Small tables with named rows and columns. After each table, cells are looked up by row and column.

Table rap
	pafi	kef	zar	kobana	laveb	fomab	tibar	mev
gepevi	129	70	128	81	148	35	104	76
napus	130	62	135	87	146	33	105	75
pafo	151	15	109	71	126	19	83	36
muteno	103	161	117	70	180	63	122	121
sakepiv	127	61	154	100	148	32	112	84
zab	107	183	69	34	182	72	108	108
von	115	129	109	65	167	54	111	99
lekemot	91	188	129	77	191	70	133	142
negi	127	102	91	54	154	46	97	74

gepevi, zar -> 128
von, zar -> 109
pafo, mev -> 36
pafo, kef -> 15
lekemot, kef -> 188
zab, kobana -> 34
von, kobana -> 65
sakepiv, fomab -> 32
von, laveb -> 167
muteno, zar -> 117
pafo, tibar -> 83
zab, zar -> 69
negi, kobana -> 54
lekemot, laveb -> 191
negi, mev -> 74
Row with the largest zar: sakepiv

Table fenen
columns: safelod, das, detisu, sop, mas, zon, zepono
tikos: [6.964, 1.145, 7.383, 7.807, 6.033, 3.463, 8.649]
sali: [6.038, 6.990, 5.608, 5.831, 5.939, 7.161, 5.624]
gofufab: [2.479, 6.988, 2.083, 2.679, 2.322, 6.149, 2.880]
gimupi: [7.774, 2.286, 7.229, 8.670, 5.956, 5.196, 9.566]
fodu: [7.508, 5.164, 6.509, 7.900, 5.923, 6.683, 8.292]

zon of sali is 7.161
zepono of fodu is 8.292
mas of fodu is 5.923
das of fodu is 5.164
zepono of sali is 5.624
das of gimupi is 2.286
zepono of gimupi is 9.566

nit.csv
,zameva,mozi,gok,dal,rok
pegulo,45453,35147,71830,62391,59914
fofegu,54364,46909,56808,53725,52674
ras,40767,54869,60638,58540,59665
pozu,65740,37249,58499,51756,47867
rinafad,64207,45393,55913,52029,49843
pok,18916,31685,36246,37578,36708
kepog,61218,44364,58169,53806,51796
fug,83900,53647,18083,27034,25747
legevu,62642,63416,57718,58286,59908
lifave,63083,60623,54372,55255,56372
gevot,50494,51375,59728,57096,57163
fot,46400,56499,57861,56605,57592
mamur,44159,53230,63265,60094,60787

What is the gok of mamur in nit?
63265
What is the gok of rinafad in nit?
55913
What is the dal of ras in nit?
58540
What is the gok of lifave in nit?
54372
What is the zameva of gevot in nit?
50494
What is the dal of pegulo in nit?
62391

fosi:
	kosisa	posale	zusu	fala	gevi	bet	dilaka	savo	beval	nelu
vite	88	214	134	89	168	199	162	151	93	178
moli	132	116	186	103	189	67	161	65	89	149
sanul	121	202	184	130	56	66	164	93	82	112
repezor	216	90	75	54	64	213	136	68	167	118
lovuz	116	184	187	88	126	82	164	127	60	114
giki	166	202	183	63	88	107	170	210	123	129
fefu	216	82	210	176	213	93	101	71	215	209
bugu	124	55	73	165	195	113	189	139	87	145
beselo	125	172	54	124	113	197	160	57	124	69

sanul, bet: 66
bugu, bet: 113
giki, beval: 123
moli, beval: 89
vite, beval: 93
lovuz, fala: 88
beselo, gevi: 113
vite, zusu: 134
vite, gevi: 168

Table gase
|  | govo | rizan |
|---|---|---|
| lir | 215 | 175 |
| pok | 161 | 147 |
| goret | 149 | 140 |
| satesi | 211 | 174 |
| faleleg | 87 | 31 |

What is the rizan of faleleg in gase? 31
What is the rizan of satesi in gase? 174
What is the govo of lir in gase? 215
What is the govo of goret in gase? 149
What is the rizan of goret in gase? 140
What is the govo of faleleg in gase? 87
What is the rizan of pok in gase? 147
What is the rizan of lir in gase? 175
What is the govo of pok in gase? 161
What is the govo of satesi in gase? 211

Table rolage
         viko  gog
nubegal    53  132
ludusag   188  165
dovinob   189   64
gukarif   144  141
kolafe    113  147
tude      205   99
vogol     168  152
neverar    41   52
fege      157  146
mon       246  201
dalumek    73  134
museku     78  142
fos       115  156

viko of vogol = 168
viko of mon = 246
viko of fos = 115
viko of dalumek = 73
viko of gukarif = 144
gog of vogol = 152
gog of fos = 156
viko of ludusag = 188
gog of museku = 142

duf:
	mov	piridi	geko	ravaf	nat	paguf	tar	pulotab
karad	549	488	452	396	544	510	637	386
sogez	640	489	445	355	587	517	855	446
zipameb	343	445	427	463	440	451	376	498
pozi	222	479	560	440	764	788	462	498
zuzar	447	794	438	453	645	481	302	507
nugalaz	590	370	520	363	208	546	585	334
sus	652	347	393	338	516	642	577	268
buzovop	547	626	447	398	606	495	623	464

paguf of karad is 510
paguf of pozi is 788
tar of pozi is 462
ravaf of zipameb is 463
paguf of buzovop is 495
mov of pozi is 222
geko of buzovop is 447
paguf of sogez is 517
geko of sogez is 445
Which row has the largest geko? pozi

kisabe =
cols = zusofo, kole, nin, kan, rasot, pofer
vuf: [64.8, 71.9, -37.3, -42.2, 76.7, -48.9]
dit: [-63.5, -43.4, 86.0, 47.2, -10.2, 51.2]
beb: [-62.6, -73.1, 99.2, 75.6, -65.7, 89.6]

kan of dit: 47.2
nin of dit: 86.0
kan of beb: 75.6
rasot of dit: -10.2
zusofo of vuf: 64.8
pofer of vuf: -48.9
kole of dit: -43.4
Row with the largest nin: beb

Table rad
|  | movu | nofa | sare | mivus | sir | fivimu | zoz | bitaz |
|---|---|---|---|---|---|---|---|---|
| regi | 4141 | 4577 | 4674 | 4852 | 3596 | 4683 | 4039 | 3663 |
| mup | 5770 | 4772 | 5975 | 4908 | 5113 | 5085 | 6139 | 5987 |
| ton | 3319 | 5867 | 5067 | 5062 | 4167 | 4320 | 2106 | 3130 |
| letinop | 3916 | 5894 | 5114 | 5124 | 5005 | 4624 | 2899 | 3996 |
| relep | 6817 | 4806 | 5218 | 4808 | 5960 | 5012 | 7969 | 7097 |
| lutuve | 4569 | 7039 | 5191 | 5020 | 5723 | 3747 | 3722 | 4812 |
| lerebaz | 4763 | 5353 | 5744 | 4915 | 4507 | 4518 | 4507 | 4756 |
| kopuso | 4470 | 4896 | 4715 | 5097 | 5079 | 5294 | 4090 | 4503 |
| vepok | 6204 | 5291 | 4802 | 4964 | 6372 | 5044 | 6767 | 6569 |
| veb | 4605 | 3866 | 4535 | 5079 | 4706 | 5915 | 4611 | 4508 |
| geba | 7086 | 4239 | 5047 | 4704 | 5571 | 5117 | 8696 | 7196 |
| res | 6711 | 4933 | 5400 | 4737 | 5565 | 4694 | 7851 | 6886 |

lerebaz, zoz -> 4507
kopuso, sare -> 4715
regi, mivus -> 4852
veb, sare -> 4535
res, mivus -> 4737
veb, nofa -> 3866
lerebaz, nofa -> 5353
kopuso, fivimu -> 5294
kopuso, nofa -> 4896
lutuve, nofa -> 7039
regi, sir -> 3596
regi, nofa -> 4577
kopuso, sir -> 5079
mup, sir -> 5113
mup, fivimu -> 5085
vepok, nofa -> 5291
letinop, movu -> 3916
geba, sare -> 5047
lerebaz, fivimu -> 4518
res, sare -> 5400

nad:
         vitizan  zum  noguzok  basalur  rovile  zeguvef  bagiz  ruzon  fup  dep
mivubez      159   45       59       57     118      199    155    199  178  205
bab          190   93       31      165     165      163    180     67  172   89
vit          194   40      135      102      56      208     30    115   57   42
lefeg         53  160       85      140      68       30     65    207   59  150
vusubot      199   28       76      191     122      107    150    102   27  136
vas           50  112       37       80     180       56     72    118  141  175
roz          209  121      178       97      40      172    126    122   50  197
soget         29   89       74      127     117      111    126     28  115  108
kidos        191  180      185      120      48       70    183    200   52   52
nalak        103   77       57      127      48      139    118     36  127   70
mam           88  122      113      209     163       50    186    206  191   36

What is the vitizan of lefeg in nad?
53
What is the zum of mam in nad?
122
What is the dep of lefeg in nad?
150
What is the bagiz of mam in nad?
186
What is the zum of kidos in nad?
180
What is the bagiz of lefeg in nad?
65
What is the vitizan of bab in nad?
190
What is the ruzon of bab in nad?
67
What is the bagiz of vas in nad?
72
What is the zum of lefeg in nad?
160
What is the dep of vusubot in nad?
136
What is the vitizan of mivubez in nad?
159
What is the fup of bab in nad?
172
What is the rovile of mivubez in nad?
118
What is the zum of soget in nad?
89
Which row has the largest zeguvef? vit

loti:
         zeparar  dabo  kuro   vaf
detovut     -525  -522  -194   395
zop         -540  -529  -298   373
lig         -806  -689    -6   776
mepari      -314   177  -149  -275
kuz          752  -228   279  -318
sugim        467  -261  -152  -296
zoz         -898  -720   -30   844
larizil     -432  -473  -235   282
tisumav     -803  -653  -137   689
pigosod     -767  -441  -448   366
remim       -650   -93  -352    39

What is the kuro of zoz in loti?
-30
What is the zeparar of pigosod in loti?
-767
What is the zeparar of remim in loti?
-650
What is the dabo of sugim in loti?
-261
What is the zeparar of tisumav in loti?
-803
What is the vaf of zoz in loti?
844
What is the vaf of lig in loti?
776
What is the dabo of remim in loti?
-93
What is the kuro of pigosod in loti?
-448
What is the vaf of pigosod in loti?
366
What is the zeparar of sugim in loti?
467
What is the dabo of kuz in loti?
-228
What is the dabo of larizil in loti?
-473
Row with the largest kuro: kuz

